Below are the code and all the weights of a small trained network. Each question names an input and a class and asks about switching units off, where a switched-off unit gives its printed mean instead of its output.

import numpy as np


def w(rows, s, z=0):
    codes = np.array(rows[::2]) - 128.0
    scale = np.full(codes.shape[1], s)
    scale[-1] = z or s
    return codes * scale


def f(y):
    return np.maximum(y, 0)


def log_softmax(a):
    a = a - a.max(-1, keepdims=True)
    return a - np.log(np.exp(a).sum(-1, keepdims=True))


def net(x, mask):
    res = np.array(x, float).reshape(1, 4) / 4 @ E
    y = f(res @ A[0][:, :-1].T + A[0][:, -1])
    res = res + np.where(mask, y, B[0][:, -1]) @ B[0][:, :-1]
    return log_softmax(res[-1] @ U[:, :-1].T + U[:, -1])


A, B = {}, {}
E = w([
[163,38,113,62,122,180,47,251],'x0',
[231,210,199,141,116,204,143,175],'x1',
[117,1,193,255,118,120,180,178],'x2',
[73,101,201,131,7,195,90,88],'x3',
],0.0077)
A[0] = w([
[180,90,128,194,200,96,190,185,123],'neuron 0',
[68,113,182,219,89,107,188,59,150],'neuron 1',
[63,155,89,118,134,64,141,6,194],'neuron 2',
[168,94,145,190,178,107,186,171,140],'neuron 3',
[221,187,109,104,183,127,138,165,162],'neuron 4',
[100,40,154,123,90,180,71,174,134],'neuron 5',
[153,219,151,139,100,134,180,56,165],'neuron 6',
[165,152,167,90,91,213,73,159,209],'neuron 7',
[108,159,2,40,176,94,85,97,190],'neuron 8',
[117,182,50,47,148,114,99,98,145],'neuron 9',
[190,112,126,114,172,134,110,232,225],'neuron 10',
[123,116,164,116,83,182,90,143,149],'neuron 11',
[115,139,143,86,71,182,59,111,173],'neuron 12',
[69,124,71,107,138,85,129,84,137],'neuron 13',
[136,96,144,207,147,101,201,136,253],'neuron 14',
[36,52,94,141,141,61,130,103,168],'neuron 15',
[104,30,161,125,82,177,69,180,148],'neuron 16',
[178,210,169,111,111,166,138,103,177],'neuron 17',
[137,80,146,114,106,167,74,198,154],'neuron 18',
],0.0086,0.0044)
B[0] = w([
[150,119,91,211,182,136,176,220,206],'neuron 0',
[57,49,200,188,86,108,205,49,232],'neuron 1',
[37,127,114,167,165,113,89,112,242],'neuron 2',
[148,116,111,211,150,152,174,197,197],'neuron 3',
[201,229,92,133,162,111,166,128,204],'neuron 4',
[163,10,136,87,79,165,60,122,207],'neuron 5',
[76,212,201,169,172,180,104,96,213],'neuron 6',
[178,166,170,73,61,181,121,100,215],'neuron 7',
[128,151,29,55,217,18,106,129,245],'neuron 8',
[137,179,96,83,204,79,97,96,213],'neuron 9',
[223,119,73,132,94,144,155,203,216],'neuron 10',
[136,101,143,96,72,167,93,105,181],'neuron 11',
[135,158,136,67,106,140,103,53,197],'neuron 12',
[60,116,75,129,144,83,97,128,195],'neuron 13',
[108,84,131,211,131,123,179,169,225],'neuron 14',
[44,29,74,129,56,62,149,138,229],'neuron 15',
[157,2,146,89,76,173,55,134,217],'neuron 16',
[115,222,199,125,135,198,117,92,204],'neuron 17',
[181,78,119,106,79,169,86,158,197],'neuron 18',
],0.0079,0.011)
U = w([
[211,180,102,223,148,166,246,206,120],'0',
[74,224,143,133,240,118,60,50,183],'1',
[25,41,222,235,81,111,233,47,255],'2',
[130,218,254,110,71,251,125,75,175],'3',
[186,59,162,23,11,204,26,83,102],'4',
[188,26,138,176,101,191,105,220,50],'5',
[249,193,76,34,193,66,139,116,25],'6',
[52,73,22,93,164,13,99,134,98],'7',
],0.0057,0.00095)

Each question gives the input, the list of numbers given to net, and the class t.
The units are the neurons (one row each of A and B). Each row of codes is followed by its name. A weight is (code - 128) times the scale printed after its matrix; where a second scale follows, it is the last column's (A, B and U).
mask holds one flag per neuron, in row order. A switched-off neuron (its flag False) gives its mean, the last column of its row in B, instead of its output. The means were averaged over made-up inputs and are rounded, as every weight is.
A unit's drop is (log p(t) with every unit on - log p(t) with that unit switched off) / (log p(t) with every unit on - log p(t) with every unit switched off).
The circuit of an input: a set's keep is (log p(t) with only the set's units on - log p(t) with every unit switched off) / (log p(t) with every unit on - log p(t) with every unit switched off). Starting from the 12 units with the biggest drops (on a tie, the unit counted first), units are removed one at a time, each time the one whose removal leaves the highest keep (on an exact tie, the one counted first), for as long as the keep stays at least 0.8.
units of the circuit, in order: the units of the circuit, biggest drop first
k most important neurons: the k neurons with the biggest drops, biggest first
drop when u is switched off: that unit's drop, to one decimal
input [-4,2,6,-5], class 0: 2 most important neurons : [neuron 0; neuron 3]
input [-2,7,-8,-1], class 1: units of the circuit, in order : [neuron 6; neuron 9]
input [3,8,-4,4], class 3: units of the circuit, in order : [neuron 17]
input [0,1,-2,0], class 6: 2 most important neurons : [neuron 1; neuron 2]
input [-5,0,-4,-8], class 1: units of the circuit, in order : [neuron 2; neuron 6]
input [-3,-2,-3,7], class 3: units of the circuit, in order : [neuron 15; neuron 6]
input [-4,8,7,-1], class 0: 3 most important neurons : [neuron 0; neuron 3; neuron 15]
input [3,8,4,-2], class 0: 4 most important neurons : [neuron 4; neuron 0; neuron 15; neuron 3]
input [-5,6,-6,-7], class 1: 2 most important neurons : [neuron 6; neuron 17]
input [5,8,-1,-2], class 4: 2 most important neurons : [neuron 7; neuron 18]
input [3,7,-7,2], class 3: 2 most important neurons : [neuron 17; neuron 7]
input [5,2,0,1], class 4: drop when neuron 16 is switched off : 0.0
input [-2,5,2,4], class 3: drop when neuron 15 is switched off : 0.1
input [8,-4,5,1], class 4: drop when neuron 10 is switched off : -0.1
input [-6,8,-8,-3], class 1: most important neuron : [neuron 6]
